Here is a tiny trained network, its code and every weight. The questions are about switching its units off for an input and a target symbol, where a switched-off unit gives its printed mean instead of its output.

import numpy as np


def w(rows, s, z=0):
    codes = np.array(rows[::2]) - 128.0
    scale = np.full(codes.shape[1], s)
    scale[-1] = z or s
    return codes * scale


def norm(h):
    return h / np.sqrt((h * h).mean(-1, keepdims=True) + 1e-5)


def f(y):
    return np.maximum(y, 0)


def softmax(a):
    e = np.exp(a - a.max(-1, keepdims=True))
    return e / e.sum(-1, keepdims=True)


def log_softmax(a):
    a = a - a.max(-1, keepdims=True)
    return a - np.log(np.exp(a).sum(-1, keepdims=True))


def net(x, mask):
    ids = ['ΓΔΘΛΠΨΩαβεζημστφ'.index(c) for c in x.split()]
    T = len(ids)
    res = E[ids] + P[:T]
    u = 0
    for l in range(2):
        q, k, v = (norm(res) @ M[l].T for M in (Q, K, V))
        z = softmax(np.where(np.tri(T) > 0, q @ k.T / 4**0.5, -1e9)) @ v
        res = res + np.where(mask[u], z, O[l][:, -1]) @ O[l][:, :-1]
        u += 1
        y = f(norm(res) @ A[l][:, :-1].T + A[l][:, -1])
        res = res + np.where(mask[u : u + 4], y, B[l][:, -1]) @ B[l][:, :-1]
        u += 4
    return log_softmax(norm(res)[-1] @ U[:, :-1].T + U[:, -1])


Q, K, V, O, A, B = {}, {}, {}, {}, {}, {}
E = w([
[214,118,160,185],'Γ',
[232,107,164,176],'Δ',
[112,71,96,175],'Θ',
[136,130,113,214],'Λ',
[229,150,152,217],'Π',
[255,121,143,204],'Ψ',
[153,102,59,219],'Ω',
[240,58,128,148],'α',
[230,100,83,214],'β',
[190,119,174,177],'ε',
[95,60,110,117],'ζ',
[85,104,90,176],'η',
[67,110,122,156],'μ',
[79,98,93,160],'σ',
[199,151,134,239],'τ',
[97,74,75,161],'φ',
],0.0071)
P = w([
[90,119,110,102],'0',
[171,106,86,78],'1',
[163,7,135,210],'2',
[113,166,156,125],'3',
[127,54,121,114],'4',
[117,161,132,121],'5',
[117,101,131,185],'6',
[116,167,136,114],'7',
[152,82,119,153],'8',
[117,171,132,107],'9',
[158,82,103,150],'10',
[120,178,126,91],'11',
[172,73,81,145],'12',
[108,169,129,116],'13',
],0.021)
Q[0] = w([
[135,158,139,146],'0.h0',
[120,104,140,109],'0.h0',
[71,208,179,128],'0.h0',
[186,6,100,219],'0.h0',
],0.02)
K[0] = w([
[155,94,118,156],'0.h0',
[131,151,161,138],'0.h0',
[116,59,122,208],'0.h0',
[151,248,87,78],'0.h0',
],0.018)
V[0] = w([
[61,146,107,68],'0.h0',
[113,121,9,151],'0.h0',
[110,83,183,28],'0.h0',
[181,82,181,63],'0.h0',
],0.011)
O[0] = w([
[19,63,231,142,2],'0.h0',
[163,97,126,2,187],'0.h0',
[45,207,175,182,29],'0.h0',
[99,247,78,171,125],'0.h0',
],0.0088,0.0037)
A[0] = w([
[127,5,173,213,138],'0.n0',
[155,108,109,63,216],'0.n1',
[91,113,67,123,252],'0.n2',
[203,129,118,174,145],'0.n3',
],0.012,0.0034)
B[0] = w([
[224,141,56,249,254],'0.n0',
[127,208,87,199,227],'0.n1',
[189,192,126,69,190],'0.n2',
[87,175,85,62,236],'0.n3',
],0.013,0.0085)
Q[1] = w([
[93,64,112,166],'1.h0',
[95,50,150,163],'1.h0',
[181,61,103,253],'1.h0',
[101,102,138,69],'1.h0',
],0.019)
K[1] = w([
[237,189,138,212],'1.h0',
[174,188,115,246],'1.h0',
[200,253,25,134],'1.h0',
[137,62,152,176],'1.h0',
],0.013)
V[1] = w([
[222,102,183,37],'1.h0',
[164,214,245,137],'1.h0',
[203,199,94,176],'1.h0',
[48,176,62,13],'1.h0',
],0.012)
O[1] = w([
[101,51,122,8,85],'1.h0',
[168,175,23,35,65],'1.h0',
[115,228,209,61,253],'1.h0',
[10,125,113,178,248],'1.h0',
],0.013,0.0061)
A[1] = w([
[139,149,159,221,98],'1.n0',
[59,202,118,36,109],'1.n1',
[208,170,5,195,254],'1.n2',
[222,159,23,209,3],'1.n3',
],0.011,0.006)
B[1] = w([
[119,204,46,141,165],'1.n0',
[110,9,188,223,154],'1.n1',
[84,85,197,61,249],'1.n2',
[188,77,126,132,191],'1.n3',
],0.013,0.022)
U = w([
[90,196,70,56,197],'Γ',
[53,197,170,94,128],'Δ',
[179,134,176,169,112],'Θ',
[220,55,135,111,68],'Λ',
[192,176,88,21,66],'Π',
[123,161,222,48,120],'Ψ',
[122,35,157,76,111],'Ω',
[52,143,103,117,254],'α',
[133,89,180,59,108],'β',
[134,250,110,154,51],'ε',
[74,148,100,216,90],'ζ',
[128,68,182,177,116],'η',
[134,78,48,179,205],'μ',
[109,82,144,170,230],'σ',
[145,86,76,48,192],'τ',
[154,90,129,194,112],'φ',
],0.021,0.0051)

Each question gives the input, a string of symbols that net reads in full, and the target symbol t.
The units are the heads (4 rows each of Q, K, V and O) and the neurons (one row each of A and B). Each row of codes is followed by its name. A weight is (code - 128) times the scale printed after its matrix; where a second scale follows, it is the last column's (O, A, B and U).
mask holds one flag per unit, layer by layer, with each layer's heads first. A switched-off unit (its flag False) gives its mean, the last column of its rows in O or B, instead of its output. The means were averaged over made-up inputs and are rounded, as every weight is.
A unit's drop is (log p(t) with every unit on - log p(t) with that unit switched off) / (log p(t) with every unit on - log p(t) with every unit switched off).
The circuit of an input: a set's keep is (log p(t) with only the set's units on - log p(t) with every unit switched off) / (log p(t) with every unit on - log p(t) with every unit switched off). Starting from all 10 units, units are removed one at a time, each time the one whose removal leaves the highest keep (on an exact tie, the one counted first), for as long as the keep stays at least 0.8.
units of the circuit, in order: the units of the circuit, biggest drop first
unit that matters most: the unit with the biggest drop
top k neurons: the k neurons with the biggest drops, biggest first
top k neurons in layer l: the k neurons of layer l with the biggest drops, biggest first
input μ Θ Γ μ Ψ σ Λ ζ Π, target ζ: units of the circuit, in order	0.n0, 1.h0
input Λ φ φ Δ ε β Λ Δ Λ Λ Δ Δ Λ, target Δ: units of the circuit, in order	1.h0, 0.n0
input Ψ φ ε Λ Π μ φ ζ φ, target ζ: units of the circuit, in order	0.n0, 1.h0
input τ Ψ Λ ζ Θ, target ζ: top neuron	0.n0
input ζ Λ φ, target Λ: top 3 neurons in layer 1	1.n3, 1.n2, 1.n1
input ε Δ τ Ψ ζ Ω Λ η Π ε τ, target ε: top 2 neurons	1.n1, 0.n0
input Δ μ Γ Γ Δ ε α ε Γ Ω, target Γ: units of the circuit, in order	0.h0, 0.n0
input α ε Λ, target ε: units of the circuit, in order	0.h0, 1.h0
input Ω ε Θ Ψ μ φ Π Λ ε Π Θ Ω, target η: top 2 neurons in layer 1	1.n1, 1.n2
input α Ψ Ψ σ, target α: top 2 neurons	0.n0, 0.n1
input φ Ψ Ψ ε ζ, target ε: units of the circuit, in order	0.h0, 1.h0, 0.n0
input Λ Λ ζ Ψ α ε Ω α α μ, target Ψ: top 2 neurons in layer 0	0.n3, 0.n1
input Π ε Π Π Λ ε Ω β Λ ε, target Ω: units of the circuit, in order	0.h0, 1.h0
input ε η Π Ψ Ψ Ψ α Θ Γ Ω Λ Δ ζ Γ, target Π: top 2 neurons	0.n1, 0.n0
input ζ η Γ ε μ ε Ψ ε Δ ζ, target μ: units of the circuit, in order	1.h0, 0.h0, 0.n1
input Π ε η Ψ Ψ ε Θ, target ε: units of the circuit, in order	1.h0, 0.n0
input ε ζ Ψ, target ζ: unit that matters most	0.h0
input ε α ζ ε Δ σ Ω ζ ζ Γ, target Π: top 3 neurons	0.n3, 0.n0, 0.n1
input α σ Γ Δ, target α: top 3 neurons	0.n0, 1.n1, 0.n1
input μ Ψ Π Λ Λ Ψ μ ε φ Ψ Λ Γ, target Λ: unit that matters most	0.h0
input Π Ψ Ψ σ Θ Λ Λ ε σ Θ, target Ω: top 2 neurons in layer 0	0.n0, 0.n3
input τ Π ζ, target Π: top 2 neurons in layer 1	1.n1, 1.n3
input Ψ α Λ ζ ζ β μ Δ, target Δ: top 2 neurons	0.n1, 0.n0
input η Θ ζ Ψ ε Ω ε η, target Θ: top 2 neurons	0.n3, 0.n0
input φ Ψ Θ Ψ η β Δ ζ, target ζ: units of the circuit, in order	1.h0, 0.h0
